Below are the code and all the weights of a small trained network. Each question names an input and a class and asks about switching units off, where a switched-off unit gives its printed mean instead of its output.

import numpy as np


def w(rows, s, z=0):
    codes = np.array(rows[::2]) - 128.0
    scale = np.full(codes.shape[1], s)
    scale[-1] = z or s
    return codes * scale


def norm(h):
    return h / np.sqrt((h * h).mean(-1, keepdims=True) + 1e-5)


def f(y):
    return np.maximum(y, 0)


def log_softmax(a):
    a = a - a.max(-1, keepdims=True)
    return a - np.log(np.exp(a).sum(-1, keepdims=True))


def net(x, mask):
    res = np.array(x, float).reshape(1, 7) / 4 @ E
    u = 0
    for l in range(3):
        y = f(norm(res) @ A[l][:, :-1].T + A[l][:, -1])
        res = res + np.where(mask[u : u + 12], y, B[l][:, -1]) @ B[l][:, :-1]
        u += 12
    return log_softmax(norm(res)[-1] @ U[:, :-1].T + U[:, -1])


A, B = {}, {}
E = w([
[45,205,168,75,149],'x0',
[142,180,118,186,162],'x1',
[129,128,128,126,129],'x2',
[86,129,132,171,61],'x3',
[66,60,112,160,209],'x4',
[117,167,5,86,123],'x5',
[129,129,128,128,127],'x6',
],0.0026)
A[0] = w([
[73,91,61,117,123,163],'0.n0',
[154,145,79,108,59,177],'0.n1',
[75,168,115,207,5,92],'0.n2',
[29,96,97,218,75,138],'0.n3',
[53,166,151,88,130,1],'0.n4',
[99,149,76,110,125,84],'0.n5',
[94,61,197,165,163,143],'0.n6',
[92,65,145,34,92,60],'0.n7',
[156,150,192,120,97,112],'0.n8',
[55,116,18,136,172,122],'0.n9',
[217,156,130,88,230,103],'0.n10',
[141,252,118,254,197,100],'0.n11',
],0.0053,0.004)
B[0] = w([
[124,156,89,168,151,225],'0.n0',
[155,175,81,163,136,252],'0.n1',
[181,86,161,5,207,202],'0.n2',
[186,90,148,47,217,229],'0.n3',
[66,207,148,123,98,146],'0.n4',
[126,200,103,143,126,158],'0.n5',
[121,173,98,186,165,249],'0.n6',
[69,1,51,130,74,174],'0.n7',
[122,161,104,173,84,184],'0.n8',
[168,156,126,160,154,236],'0.n9',
[152,101,171,35,157,201],'0.n10',
[53,18,81,84,33,223],'0.n11',
],0.0057,0.0028)
A[1] = w([
[133,131,159,71,154,34],'1.n0',
[126,131,131,122,181,42],'1.n1',
[26,172,145,117,148,46],'1.n2',
[147,98,85,136,122,135],'1.n3',
[98,62,83,120,81,5],'1.n4',
[72,197,152,91,121,133],'1.n5',
[153,79,116,154,129,173],'1.n6',
[110,69,166,117,111,164],'1.n7',
[120,138,83,124,144,250],'1.n8',
[150,126,204,164,110,146],'1.n9',
[154,140,75,146,148,194],'1.n10',
[104,109,253,181,122,198],'1.n11',
],0.0068,0.0014)
B[1] = w([
[83,130,185,60,145,167],'1.n0',
[125,66,143,105,136,178],'1.n1',
[124,122,200,195,60,196],'1.n2',
[73,181,177,111,83,217],'1.n3',
[46,78,95,113,8,178],'1.n4',
[110,105,209,192,115,199],'1.n5',
[116,76,109,160,112,225],'1.n6',
[87,162,83,66,115,188],'1.n7',
[83,117,176,171,170,247],'1.n8',
[148,164,33,82,133,177],'1.n9',
[63,63,207,148,126,254],'1.n10',
[120,214,4,106,177,213],'1.n11',
],0.0045,0.003)
A[2] = w([
[199,192,170,97,101,7],'2.n0',
[179,130,118,61,46,56],'2.n1',
[213,24,17,124,143,209],'2.n2',
[132,152,123,106,55,135],'2.n3',
[103,152,69,177,163,168],'2.n4',
[74,104,72,123,78,77],'2.n5',
[254,51,97,246,78,87],'2.n6',
[181,192,105,149,54,94],'2.n7',
[28,124,166,147,182,218],'2.n8',
[183,183,205,111,42,127],'2.n9',
[184,142,140,122,56,89],'2.n10',
[203,57,117,46,188,136],'2.n11',
],0.0049,0.0018)
B[2] = w([
[138,75,117,136,191,150],'2.n0',
[137,81,100,131,169,173],'2.n1',
[89,198,166,105,69,253],'2.n2',
[145,65,129,168,163,172],'2.n3',
[252,187,71,110,109,192],'2.n4',
[137,138,36,114,138,177],'2.n5',
[68,193,238,161,66,185],'2.n6',
[141,100,110,161,199,170],'2.n7',
[218,112,120,104,57,251],'2.n8',
[134,57,107,207,180,176],'2.n9',
[129,64,98,100,189,158],'2.n10',
[98,166,197,54,121,202],'2.n11',
],0.0046,0.0041)
U = w([
[138,134,179,4,167,181],'0',
[192,249,50,134,124,182],'1',
[81,70,71,108,50,95],'2',
[105,174,229,186,64,141],'3',
[186,53,118,186,213,2],'4',
],0.014,0.0016)

Each question gives the input, the list of numbers given to net, and the class t.
The units are the neurons (one row each of A and B). Each row of codes is followed by its name. A weight is (code - 128) times the scale printed after its matrix; where a second scale follows, it is the last column's (A, B and U).
mask holds one flag per neuron, layer by layer. A switched-off neuron (its flag False) gives its mean, the last column of its row in B, instead of its output. The means were averaged over made-up inputs and are rounded, as every weight is.
A unit's drop is (log p(t) with every unit on - log p(t) with that unit switched off) / (log p(t) with every unit on - log p(t) with every unit switched off).
The circuit of an input: a set's keep is (log p(t) with only the set's units on - log p(t) with every unit switched off) / (log p(t) with every unit on - log p(t) with every unit switched off). Starting from the 12 units with the biggest drops (on a tie, the unit counted first), units are removed one at a time, each time the one whose removal leaves the highest keep (on an exact tie, the one counted first), for as long as the keep stays at least 0.8.
circuit, biggest first: the units of the circuit, biggest drop first
most important unit: the unit with the biggest drop
top k neurons: the k neurons with the biggest drops, biggest first
top k neurons in layer l: the k neurons of layer l with the biggest drops, biggest first
input [8,0,-8,1,-3,6,-6], class 3: top 2 neurons : 1.n5; 1.n2
input [6,-6,-4,-1,-1,1,-4], class 2: circuit, biggest first : 0.n7
input [-1,-5,-2,4,-7,-5,7], class 4: top 2 neurons in layer 0 : 0.n8; 0.n11
input [-6,-3,3,-7,4,7,5], class 0: circuit, biggest first : 0.n10; 2.n11
input [7,7,-1,5,-2,6,-3], class 2: top 3 neurons in layer 2 : 2.n6; 2.n2; 2.n11
input [-5,-3,4,7,-7,1,-6], class 0: top 3 neurons : 0.n2; 2.n11; 1.n2
input [-6,-2,-7,-5,-8,-4,7], class 4: top 3 neurons in layer 2 : 2.n9; 2.n10; 2.n7
input [-4,-6,-5,5,-2,-7,-8], class 1: top 2 neurons : 1.n11; 0.n11
input [-8,-5,2,8,-2,1,-3], class 0: circuit, biggest first : 0.n2; 0.n3
input [6,-6,-4,2,-4,8,-5], class 1: circuit, biggest first : 0.n11; 0.n1
input [7,-2,-2,-1,8,2,-7], class 4: top 4 neurons in layer 2 : 2.n2; 2.n6; 2.n11; 2.n4
input [8,4,-1,3,-2,6,1], class 3: top 3 neurons : 1.n5; 1.n2; 1.n11
input [-2,-6,0,-7,2,8,7], class 1: circuit, biggest first : 0.n9; 0.n11
input [-1,-8,-7,2,-4,8,-8], class 1: circuit, biggest first : 0.n1
input [4,-6,-5,-3,5,6,-3], class 1: top 3 neurons : 0.n9; 0.n0; 0.n11
input [-6,6,4,7,5,-4,3], class 0: top 2 neurons : 0.n3; 0.n2
input [7,-4,8,-2,4,7,-7], class 1: top 2 neurons in layer 1 : 1.n3; 1.n0
input [5,5,-7,-3,-8,-7,1], class 4: top 2 neurons : 2.n9; 1.n5
input [7,-5,3,-3,-2,2,8], class 3: top 2 neurons : 0.n11; 1.n5
input [8,-7,2,-3,8,2,8], class 3: most important unit : 1.n2
input [-8,8,1,4,4,4,-5], class 2: top 2 neurons : 0.n11; 1.n4
input [-7,-5,-3,1,2,-4,-4], class 3: top 3 neurons : 0.n11; 2.n6; 0.n6
input [8,-5,-3,7,0,5,-8], class 3: top 3 neurons : 1.n2; 0.n4; 1.n5
input [3,4,2,7,2,-8,2], class 1: top 3 neurons in layer 0 : 0.n6; 0.n10; 0.n8
input [8,-7,5,-3,-3,6,-5], class 3: top 4 neurons : 1.n5; 1.n2; 0.n11; 1.n11
input [8,-6,7,-1,-7,-5,-8], class 3: top 4 neurons : 1.n5; 0.n11; 0.n4; 1.n2
